Each row has two labels, one from each of two sets.
[ -2.7 -24.0   7.0 -22.5  -3.8  10.3 -30.7  -9.8  37.3  -9.2   5.5   5.3
  -6.7  -4.7 -12.4  36.0   2.8 -21.8  17.0  27.9  17.2 -10.0  -4.4  12.8
  25.2  -6.5  -5.3  -4.6  -0.9   4.9  -6.9   5.9 -17.2  -5.5 -13.9  29.7
  -0.4   8.8  -8.9   7.9  -2.2 -17.2  -1.2 -11.8  -3.6  10.5  20.2  14.8
  -6.8 -15.7  14.4  -3.4   1.7 -21.7  -1.7   6.6  21.0  -7.3  18.2   8.0] -> <65>/N
[-53.2 -16.1  -9.1 -14.9  -8.0  12.1 -30.8   1.5  11.2 -13.0 -15.6  -7.0
  24.3  -7.5  -2.1  50.7 -11.1   3.9  42.5  71.4 -15.1  -4.4  -4.6   4.2
  64.5 -16.5  14.1  27.6  -7.0   8.5  -7.7  30.9   7.3   8.6 -12.0  12.3
   7.3  37.4 -13.3  -2.2 -24.6 -19.5   1.7 -16.6  -5.1   0.2  32.2   1.5
 -13.4  -0.3  31.5 -12.3   5.0  -7.8  50.0  30.5  13.3  -0.3  -1.7  12.8] -> <68>/N
[ 24.1  44.5  -5.4   6.7  14.7  15.2 -29.5  -6.4  -6.3 -23.5  10.4  -8.8
  19.7  -3.4  -6.5 -10.9  -8.1   9.8  55.3  -7.9   6.4   8.3   4.5 -18.5
  15.3 -11.0  -2.5 -20.6  10.2   4.4   6.3  17.5 -20.0  -5.4  11.9   1.5
  -3.6  13.2  14.7  37.5  13.2 -14.9  -5.5   3.8  15.5  25.2 -15.1 -30.0
   1.2 -10.1 -41.1  -5.1   7.3  19.0   5.9  -4.0   4.2  -3.2   3.0   5.0] -> <64>/H
[ -1.5  25.4  10.1   4.2  11.8   6.0 -35.4  -2.0   4.6  -0.3  19.6  -0.4
 -12.8  -5.1   2.8   7.0  -1.9 -11.5  35.8   4.1  17.1   3.8   8.5 -28.1
  40.7  -4.3 -20.4 -16.0  -0.2  10.1   9.8  21.7 -17.4  -1.8  -4.2   8.0
   3.2 -15.8  -6.8  22.8   7.9 -16.1  -4.0  -5.2   6.5  17.5  17.5  -9.1
  -0.1   5.7 -13.1  -4.2  14.0   3.7 -38.0   2.5  11.6 -17.9  16.6  -6.5] -> <64>/U
[-37.4 -24.2   5.6 -32.2 -10.9   9.7 -24.9  -5.7  23.4 -12.1  -2.1   3.1
  -6.1  -4.0  -2.6  36.6  -4.0 -20.1  25.0  50.7  11.6   0.0  -4.3   8.9
  43.5  -9.5  -2.6   6.3  -1.1  10.4  -6.8  21.5  -8.6   4.5  -8.7  20.5
   7.3   9.3 -19.5   6.0 -14.0 -12.0   5.3 -14.6  -7.2  11.3  34.8   9.1
  -3.5  -8.3  31.8  -6.9  -1.8 -24.2  -4.4  18.9  17.8  -7.3   7.3   2.2] -> <65>/N
[-41.4  41.8   4.5   3.8  14.0   5.1   2.2  13.2   3.9  14.0   1.7  -7.0
   2.0  -5.8 -24.2 -31.2   2.0 -19.5  42.9  34.3 -11.3   8.6  -6.1 -30.0
  12.6 -12.3 -15.0  -1.7  -6.4  12.4   6.9  10.4 -12.6  -2.3 -13.0 -10.2
  -0.2  -7.7 -23.4  10.4 -28.4 -24.2  -1.4   5.6   3.1   2.8 -18.5 -15.2
 -18.6 -28.2   4.0 -13.9   4.8 -12.0 -14.9   2.6  17.7 -18.1 -19.4  -6.3] -> <68>/U
[-32.3   3.3  12.3  -2.1   0.5  11.8 -17.7   1.2  26.8   4.0   7.3  -8.1
   1.7  -4.7 -22.5   6.3   1.5 -25.2  41.3  51.1  -1.1 -13.9   5.6 -12.4
   8.2 -10.9 -18.0 -17.0  -9.2   7.3   2.8  13.4 -16.7 -12.1 -20.9   9.0
  -4.9  15.9 -15.6  -1.8 -23.4 -41.9   7.3  -1.0   4.0   4.6  -8.4   2.9
 -19.6 -34.0  25.5  -6.6   5.9 -22.1  10.3   5.2  26.4 -17.4  -2.4   0.7] -> <68>/U
[-12.9  -2.4  -9.1 -16.1 -11.9   7.6 -19.4  21.4  28.0   0.0  -1.4   9.4
  15.4  -8.5 -11.8   5.5   9.2 -10.8  -8.2  20.8  33.4   3.4 -13.5  22.5
  72.6  -8.6  16.1  66.7   1.5   9.9 -13.6  -1.1 -26.0  -7.0  -1.2  16.1
   6.4  -7.3 -10.7  61.5 -28.3 -13.8  -1.1  -0.8  -7.6  13.2  27.0   4.7
 -12.9   3.3 -23.5 -16.4  -6.3  -6.0 -47.2   0.3   4.5  -8.1   0.7   0.5] -> <65>/N
[ 10.7   5.4   8.3  -4.9   5.7  12.4  -6.8   1.1  23.3 -15.0  -1.2   7.1
   8.2  -5.8  -7.0  -5.2   7.4 -17.6  24.5  16.1  14.4  11.5  -6.9   7.5
  -2.4  -7.4  -6.7  -2.7   6.6   2.6  -6.9   1.7 -11.0  -3.6  -9.1  12.0
   4.7   6.9  -4.9  27.5  -1.9  -4.7   2.8  -1.5   9.1   1.4 -18.0  -3.8
   4.9 -36.6 -21.2   1.3 -16.4  -9.1 -17.7 -11.7  10.2   0.9  -5.2  -0.5] -> <65>/H
[-52.3  -6.6  24.4  -0.6  -9.1   8.4  -0.9  -0.4  24.8  -6.0 -10.9  -8.1
   8.1  -1.0 -15.7  25.8   1.0 -21.4  46.5  58.9  -7.1 -16.1   7.7   1.3
 -14.1 -13.9 -29.2 -41.4  -6.4  11.2   5.8  24.5   5.7  -7.9 -21.1   8.5
   0.5  35.5 -22.8 -22.7 -23.7 -22.3  16.8  -6.9  -1.3  -5.2  -8.4  -0.1
  -7.9 -53.2  39.7   1.3 -13.8 -37.4   6.8   0.9  20.1  -4.0 -16.7   4.8] -> <68>/U
